Below is a small trained network, with its code and all its weights. Each question gives an input and a target symbol and asks what happens when units are switched off, that is, made to give their printed mean instead of their output.

import numpy as np


def w(rows, s, z=0):
    codes = np.array(rows[::2]) - 128.0
    scale = np.full(codes.shape[1], s)
    scale[-1] = z or s
    return codes * scale


def f(y):
    return y / 2 * (1 + np.tanh(0.7978845608 * (y + 0.044715 * y**3)))


def softmax(a):
    e = np.exp(a - a.max(-1, keepdims=True))
    return e / e.sum(-1, keepdims=True)


def log_softmax(a):
    a = a - a.max(-1, keepdims=True)
    return a - np.log(np.exp(a).sum(-1, keepdims=True))


def net(x, mask):
    ids = ['ΔΘΞΣαβεημπφψ'.index(c) for c in x.split()]
    T = len(ids)
    res = E[ids] + P[:T]
    u = 0
    for l in range(2):
        r = res
        for j in range(2):
            rows = slice(2 * j, 2 * j + 2)
            q, k, v = (r @ M[l][rows].T for M in (Q, K, V))
            z = softmax(np.where(np.tri(T) > 0, q @ k.T / 2**0.5, -1e9)) @ v
            o = O[l][rows]
            res = res + np.where(mask[u + j], z, o[:, -1]) @ o[:, :-1]
        u += 2
        y = f(res @ A[l][:, :-1].T + A[l][:, -1])
        res = res + np.where(mask[u : u + 12], y, B[l][:, -1]) @ B[l][:, :-1]
        u += 12
    return log_softmax(res[-1] @ U[:, :-1].T + U[:, -1])


Q, K, V, O, A, B = {}, {}, {}, {}, {}, {}
E = w([
[42,4,159,70,92,119],'Δ',
[151,108,94,120,131,105],'Θ',
[130,146,150,179,192,118],'Ξ',
[178,103,169,94,103,180],'Σ',
[132,111,133,210,90,72],'α',
[108,202,207,58,97,125],'β',
[99,155,117,198,117,93],'ε',
[154,109,156,231,115,111],'η',
[94,73,92,132,91,43],'μ',
[172,106,94,147,187,103],'π',
[141,74,99,199,69,45],'φ',
[104,189,83,21,186,108],'ψ',
],0.015)
P = w([
[150,134,25,191,110,253],'0',
[49,109,97,199,93,93],'1',
[41,84,85,179,143,85],'2',
[67,69,74,145,142,78],'3',
[81,53,71,133,146,87],'4',
[83,51,77,116,163,97],'5',
[97,50,78,110,181,107],'6',
[99,34,84,97,196,108],'7',
[98,44,90,97,215,111],'8',
[98,19,88,87,221,114],'9',
[95,22,63,96,163,74],'10',
],0.006)
Q[0] = w([
[54,159,191,128,103,231],'L0H0',
[161,183,193,30,51,254],'L0H0',
[92,162,168,124,68,175],'L0H1',
[174,223,156,78,86,174],'L0H1',
],0.0089)
K[0] = w([
[94,120,67,168,51,80],'L0H0',
[145,161,77,252,104,85],'L0H0',
[130,96,87,168,130,36],'L0H1',
[147,182,69,189,168,74],'L0H1',
],0.011)
V[0] = w([
[224,162,225,172,92,253],'L0H0',
[178,254,94,69,146,79],'L0H0',
[76,132,200,42,132,105],'L0H1',
[177,222,49,161,178,82],'L0H1',
],0.0077)
O[0] = w([
[157,114,136,123,102,248,2],'L0H0',
[89,99,112,200,217,151,126],'L0H0',
[73,47,214,182,188,102,130],'L0H1',
[89,147,53,142,141,180,102],'L0H1',
],0.011,0.0083)
A[0] = w([
[100,165,86,131,179,108,94],'L0N0',
[90,231,141,106,128,162,150],'L0N1',
[147,67,110,114,96,127,254],'L0N2',
[151,174,150,91,82,103,106],'L0N3',
[124,161,119,143,137,135,132],'L0N4',
[170,83,164,191,134,147,213],'L0N5',
[123,64,147,109,100,116,81],'L0N6',
[195,146,47,167,105,131,77],'L0N7',
[124,138,186,190,152,122,36],'L0N8',
[125,160,103,2,157,154,123],'L0N9',
[121,107,137,64,188,120,121],'L0N10',
[127,154,70,155,118,154,173],'L0N11',
],0.011,0.0061)
B[0] = w([
[176,91,78,116,168,98,254],'L0N0',
[53,21,99,122,132,178,150],'L0N1',
[156,252,169,81,126,145,242],'L0N2',
[108,136,185,97,187,165,184],'L0N3',
[133,93,95,109,133,140,137],'L0N4',
[73,255,114,74,142,69,188],'L0N5',
[161,162,98,148,194,191,194],'L0N6',
[151,139,61,183,119,101,170],'L0N7',
[121,7,111,52,82,85,159],'L0N8',
[127,116,132,248,215,47,166],'L0N9',
[155,178,124,169,43,77,200],'L0N10',
[165,143,44,167,131,143,178],'L0N11',
],0.0073,0.0076)
Q[1] = w([
[36,34,131,72,5,189],'L1H0',
[175,176,188,125,112,3],'L1H0',
[47,240,74,106,66,91],'L1H1',
[169,241,110,106,164,31],'L1H1',
],0.006)
K[1] = w([
[122,153,229,218,43,108],'L1H0',
[228,227,22,46,60,226],'L1H0',
[76,242,85,55,178,212],'L1H1',
[158,123,81,112,254,247],'L1H1',
],0.0056)
V[1] = w([
[24,140,206,138,193,171],'L1H0',
[13,135,124,199,69,22],'L1H0',
[222,166,180,69,254,90],'L1H1',
[135,187,91,191,229,248],'L1H1',
],0.0063)
O[1] = w([
[109,138,174,68,228,97,5],'L1H0',
[105,88,19,29,130,88,124],'L1H0',
[230,157,149,115,189,21,83],'L1H1',
[198,3,194,117,205,153,223],'L1H1',
],0.008,0.021)
A[1] = w([
[166,109,95,152,159,103,7],'L1N0',
[78,146,159,255,31,113,124],'L1N1',
[129,106,192,154,222,210,113],'L1N2',
[47,78,207,98,120,164,170],'L1N3',
[142,65,156,119,138,172,2],'L1N4',
[90,159,176,146,107,193,95],'L1N5',
[166,193,88,161,111,104,124],'L1N6',
[146,98,49,146,127,118,34],'L1N7',
[146,154,141,116,116,163,255],'L1N8',
[184,174,145,148,191,117,95],'L1N9',
[111,186,111,117,114,78,28],'L1N10',
[177,118,126,205,63,88,38],'L1N11',
],0.0088,0.0074)
B[1] = w([
[214,115,168,6,63,108,176],'L1N0',
[169,199,79,39,236,175,254],'L1N1',
[175,125,101,146,122,3,202],'L1N2',
[63,243,129,161,139,138,187],'L1N3',
[98,138,154,121,43,97,177],'L1N4',
[189,76,174,98,206,162,143],'L1N5',
[126,37,157,166,107,82,189],'L1N6',
[106,58,201,100,117,238,235],'L1N7',
[157,234,31,178,139,71,165],'L1N8',
[68,113,118,78,114,129,149],'L1N9',
[72,73,164,170,131,201,160],'L1N10',
[203,71,162,6,169,188,235],'L1N11',
],0.0075,0.013)
U = w([
[129,174,221,37,55,126,130],'Δ',
[149,139,159,121,102,152,113],'Θ',
[146,111,162,237,75,144,173],'Ξ',
[201,197,90,165,114,86,165],'Σ',
[147,167,116,84,142,142,86],'α',
[98,171,103,157,203,116,227],'β',
[58,136,195,99,87,203,214],'ε',
[171,165,158,134,173,159,72],'η',
[113,151,78,56,2,86,208],'μ',
[166,120,211,95,47,157,2],'π',
[161,166,118,15,80,128,4],'φ',
[113,83,158,100,172,117,86],'ψ',
],0.0067,0.008)

Each question gives the input, a string of symbols that net reads in full, and the target symbol t.
The units are the heads (2 rows each of Q, K, V and O) and the neurons (one row each of A and B). Each row of codes is followed by its name. A weight is (code - 128) times the scale printed after its matrix; where a second scale follows, it is the last column's (O, A, B and U).
mask holds one flag per unit, layer by layer, with each layer's heads first. A switched-off unit (its flag False) gives its mean, the last column of its rows in O or B, instead of its output. The means were averaged over made-up inputs and are rounded, as every weight is.
A unit's drop is (log p(t) with every unit on - log p(t) with that unit switched off) / (log p(t) with every unit on - log p(t) with every unit switched off).
The circuit of an input: a set's keep is (log p(t) with only the set's units on - log p(t) with every unit switched off) / (log p(t) with every unit on - log p(t) with every unit switched off). Starting from the 12 units with the biggest drops (on a tie, the unit counted first), units are removed one at a time, each time the one whose removal leaves the highest keep (on an exact tie, the one counted first), for as long as the keep stays at least 0.8.
units of the circuit, in order: the units of the circuit, biggest drop first
top k neurons in layer l: the k neurons of layer l with the biggest drops, biggest first
heads that matter: for each layer, one digit per head in row order, 1 if its drop is at least 0.15 and else 0, layers parted by /
input μ μ Δ ε, target Δ: heads that matter -> 11 / 00
input π μ Θ, target π: heads that matter -> 01 / 11
input β Ξ Ξ Ξ Σ ε ε Ξ μ, target β: top 4 neurons in layer 1 -> [L1N0; L1N11; L1N7; L1N4]
input μ μ Σ μ Θ Σ, target μ: units of the circuit, in order -> [L1H1]
input ψ Σ β μ ε Δ ε β, target ψ: units of the circuit, in order -> [L1H1; L0H0; L0H1; L1H0]
input μ Σ ε μ μ Ξ Ξ μ π, target Σ: heads that matter -> 10 / 00
input Ξ β Ξ Ξ μ, target Ξ: top 3 neurons in layer 0 -> [L0N5; L0N9; L0N8]
input π μ η η η α Ξ Θ Δ μ, target Δ: units of the circuit, in order -> [L0H0; L0H1]
input ψ ψ π ε π ε μ, target ψ: units of the circuit, in order -> [L0H0; L0H1; L1H0; L1H1]
input α φ μ μ ψ, target ψ: top 3 neurons in layer 0 -> [L0N0; L0N9; L0N2]
input μ μ Δ Δ μ μ Ξ Σ μ, target μ: units of the circuit, in order -> [L1H1; L0H0]
input ψ ψ β φ η Δ ε Δ Δ, target Δ: units of the circuit, in order -> [L0H1; L0H0; L0N2]
input μ Ξ α ε, target μ: units of the circuit, in order -> [L1H0; L1H1; L0N6]
input α φ Ξ μ ψ ψ μ α η, target ψ: units of the circuit, in order -> [L0H0; L0N8]
input ψ Ξ Ξ Δ ε ε ε η μ Θ ε, target ψ: units of the circuit, in order -> [L0H1; L1H0]
input ε η α φ ψ η ψ η ψ φ, target ψ: top 2 neurons in layer 0 -> [L0N0; L0N8]
input φ η μ Δ Ξ μ, target Δ: units of the circuit, in order -> [L0H1; L0H0]
input μ μ Θ μ μ, target μ: units of the circuit, in order -> [L1H1]
input ε ε φ μ α Ξ μ η ε Ξ ψ, target ψ: top 3 neurons in layer 0 -> [L0N9; L0N0; L0N10]
input β ε Ξ μ Θ μ μ η μ Ξ, target β: heads that matter -> 10 / 10
input Δ φ Ξ μ η Ξ Ξ η, target Δ: heads that matter -> 11 / 01
input Δ β α Ξ μ Θ, target Δ: heads that matter -> 11 / 11
input Ξ Δ μ μ Ξ Ξ ψ α, target ψ: top 3 neurons in layer 0 -> [L0N8; L0N5; L0N3]
input ε μ Σ Σ Ξ ψ φ, target ε: top 3 neurons in layer 1 -> [L1N2; L1N8; L1N3]
input μ ε Θ Δ, target μ: heads that matter -> 00 / 11
input μ φ ψ, target μ: heads that matter -> 00 / 11
